Below is a small trained network, with its code and all its weights. Each question gives an input and a target symbol and asks what happens when units are switched off, that is, made to give their printed mean instead of their output.

import numpy as np


def w(rows, s, z=0):
    codes = np.array(rows[::2]) - 128.0
    scale = np.full(codes.shape[1], s)
    scale[-1] = z or s
    return codes * scale


def norm(h):
    return h / np.sqrt((h * h).mean(-1, keepdims=True) + 1e-5)


def f(y):
    return np.maximum(y, 0)


def softmax(a):
    e = np.exp(a - a.max(-1, keepdims=True))
    return e / e.sum(-1, keepdims=True)


def log_softmax(a):
    a = a - a.max(-1, keepdims=True)
    return a - np.log(np.exp(a).sum(-1, keepdims=True))


def net(x, mask):
    ids = ['ΠΩβδεζηθμσψ'.index(c) for c in x.split()]
    T = len(ids)
    res = E[ids] + P[:T]
    r = norm(res)
    for j in range(3):
        rows = slice(2 * j, 2 * j + 2)
        q, k, v = (r @ M[0][rows].T for M in (Q, K, V))
        z = softmax(np.where(np.tri(T) > 0, q @ k.T / 2**0.5, -1e9)) @ v
        o = O[0][rows]
        res = res + np.where(mask[j], z, o[:, -1]) @ o[:, :-1]
    y = f(norm(res) @ A[0][:, :-1].T + A[0][:, -1])
    res = res + np.where(mask[3:15], y, B[0][:, -1]) @ B[0][:, :-1]
    return log_softmax(norm(res)[-1] @ U[:, :-1].T + U[:, -1])


Q, K, V, O, A, B = {}, {}, {}, {}, {}, {}
E = w([
[152,117,86,181],'Π',
[101,6,120,147],'Ω',
[136,146,104,163],'β',
[121,111,172,127],'δ',
[217,117,77,180],'ε',
[126,142,113,141],'ζ',
[99,71,113,143],'η',
[134,85,40,63],'θ',
[121,170,152,96],'μ',
[150,202,120,149],'σ',
[99,113,107,143],'ψ',
],0.02)
P = w([
[3,140,179,192],'0',
[181,97,216,143],'1',
[31,147,96,166],'2',
[190,117,186,149],'3',
[47,162,71,150],'4',
[191,128,177,148],'5',
[66,174,44,131],'6',
[189,144,182,157],'7',
[76,183,23,124],'8',
[186,147,196,158],'9',
[81,177,10,111],'10',
[182,139,181,157],'11',
[86,191,17,111],'12',
[177,137,187,162],'13',
],0.0049)
Q[0] = w([
[115,94,241,112],'head 0',
[84,6,98,60],'head 0',
[176,89,150,176],'head 1',
[198,115,96,176],'head 1',
[175,157,94,104],'head 2',
[169,104,132,171],'head 2',
],0.015)
K[0] = w([
[140,130,244,124],'head 0',
[95,2,101,80],'head 0',
[148,155,83,70],'head 1',
[166,184,90,111],'head 1',
[128,105,92,178],'head 2',
[114,133,76,90],'head 2',
],0.017)
V[0] = w([
[221,88,123,213],'head 0',
[146,45,44,139],'head 0',
[70,67,150,86],'head 1',
[172,182,116,2],'head 1',
[231,185,129,143],'head 2',
[154,108,129,72],'head 2',
],0.0071)
O[0] = w([
[151,39,40,103,189],'head 0',
[37,14,230,228,218],'head 0',
[119,83,244,28,60],'head 1',
[208,101,39,3,2],'head 1',
[147,94,211,72,92],'head 2',
[75,35,112,129,63],'head 2',
],0.0041,0.0028)
A[0] = w([
[113,111,191,135,181],'neuron 0',
[92,148,67,98,210],'neuron 1',
[163,174,151,162,122],'neuron 2',
[246,92,154,144,216],'neuron 3',
[130,148,206,199,162],'neuron 4',
[168,95,79,176,196],'neuron 5',
[54,170,127,156,164],'neuron 6',
[72,132,65,174,166],'neuron 7',
[103,61,120,168,3],'neuron 8',
[84,117,165,91,184],'neuron 9',
[164,150,173,132,194],'neuron 10',
[204,78,96,83,158],'neuron 11',
],0.011,0.0021)
B[0] = w([
[186,165,101,96,165],'neuron 0',
[119,66,209,178,192],'neuron 1',
[128,49,122,92,184],'neuron 2',
[77,14,201,90,194],'neuron 3',
[176,56,71,110,190],'neuron 4',
[79,155,205,137,251],'neuron 5',
[89,207,184,91,200],'neuron 6',
[194,58,48,79,254],'neuron 7',
[160,254,163,150,202],'neuron 8',
[82,170,92,146,162],'neuron 9',
[117,65,155,172,160],'neuron 10',
[137,225,199,123,189],'neuron 11',
],0.011,0.0066)
U = w([
[20,201,79,199,94],'Π',
[69,192,48,121,113],'Ω',
[137,105,31,145,106],'β',
[146,120,70,43,90],'δ',
[29,122,131,218,56],'ε',
[13,95,105,106,159],'ζ',
[166,139,115,238,143],'η',
[40,202,238,130,128],'θ',
[123,180,186,31,138],'μ',
[243,119,210,136,85],'σ',
[254,187,138,129,255],'ψ',
],0.0098,0.0042)

Each question gives the input, a string of symbols that net reads in full, and the target symbol t.
The units are the heads (2 rows each of Q, K, V and O) and the neurons (one row each of A and B). Each row of codes is followed by its name. A weight is (code - 128) times the scale printed after its matrix; where a second scale follows, it is the last column's (O, A, B and U).
mask holds one flag per unit, heads first, then neurons. A switched-off unit (its flag False) gives its mean, the last column of its rows in O or B, instead of its output. The means were averaged over made-up inputs and are rounded, as every weight is.
A unit's drop is (log p(t) with every unit on - log p(t) with that unit switched off) / (log p(t) with every unit on - log p(t) with every unit switched off).
The circuit of an input: a set's keep is (log p(t) with only the set's units on - log p(t) with every unit switched off) / (log p(t) with every unit on - log p(t) with every unit switched off). Starting from the 12 units with the biggest drops (on a tie, the unit counted first), units are removed one at a time, each time the one whose removal leaves the highest keep (on an exact tie, the one counted first), for as long as the keep stays at least 0.8.
units of the circuit, in order: the units of the circuit, biggest drop first
k most important neurons: the k neurons with the biggest drops, biggest first
which heads matter: for each layer, one digit per head in row order, 1 if its drop is at least 0.15 and else 0, layers parted by /
drop when u is switched off: that unit's drop, to one decimal
input Ω θ σ, target ψ: units of the circuit, in order -> (neuron 5; neuron 2)
input β δ θ θ δ θ Ω η θ σ ψ, target Ω: which heads matter -> 100
input θ μ σ, target ψ: which heads matter -> 100
input σ η δ, target μ: which heads matter -> 110
input Ω Ω σ β σ θ δ β ε σ σ ζ Π ψ, target ψ: units of the circuit, in order -> (neuron 8; neuron 7; neuron 3)
input η ε Π ζ Π θ ψ, target Ω: 4 most important neurons -> (neuron 6; neuron 5; neuron 7; neuron 4)
input Π θ ζ β, target θ: units of the circuit, in order -> (head 1; head 0; neuron 5; neuron 4)
input Ω Ω Ω β μ ζ Π ε ψ η, target ψ: units of the circuit, in order -> (neuron 8; neuron 0; neuron 3)
input Ω ζ β η, target η: 3 most important neurons -> (neuron 8; neuron 11; neuron 4)
input ζ ψ β β β η η ζ ζ, target δ: 2 most important neurons -> (neuron 7; neuron 6)
input σ Ω Ω ψ β θ η Π β θ Ω ψ θ ψ, target ψ: 2 most important neurons -> (neuron 8; neuron 4)
input ζ η η η β δ θ Π, target θ: 3 most important neurons -> (neuron 5; neuron 11; neuron 4)
input β θ Π η, target θ: 2 most important neurons -> (neuron 8; neuron 7)
input β Π ε θ η η β ε ε ζ ψ η μ σ, target σ: 3 most important neurons -> (neuron 7; neuron 2; neuron 8)
input β ζ β ζ θ θ δ, target μ: which heads matter -> 100
input θ η Ω ε ζ Ω ε ζ η ζ η μ β, target β: 2 most important neurons -> (neuron 7; neuron 8)
input δ ζ θ β θ β, target θ: 4 most important neurons -> (neuron 5; neuron 11; neuron 4; neuron 2)
input ψ η η θ η η, target θ: 3 most important neurons -> (neuron 8; neuron 4; neuron 7)
input ψ μ θ μ ε θ ψ Π η, target Π: 3 most important neurons -> (neuron 8; neuron 3; neuron 11)
input Π ζ θ θ β, target β: 3 most important neurons -> (neuron 7; neuron 3; neuron 11)
input μ β σ ε ε β ε η β η, target η: drop when neuron 6 is switched off -> 0.1
input θ η η, target Π: drop when neuron 0 is switched off -> 0.1
input β Π Π Π δ θ, target θ: drop when neuron 5 is switched off -> 0.1
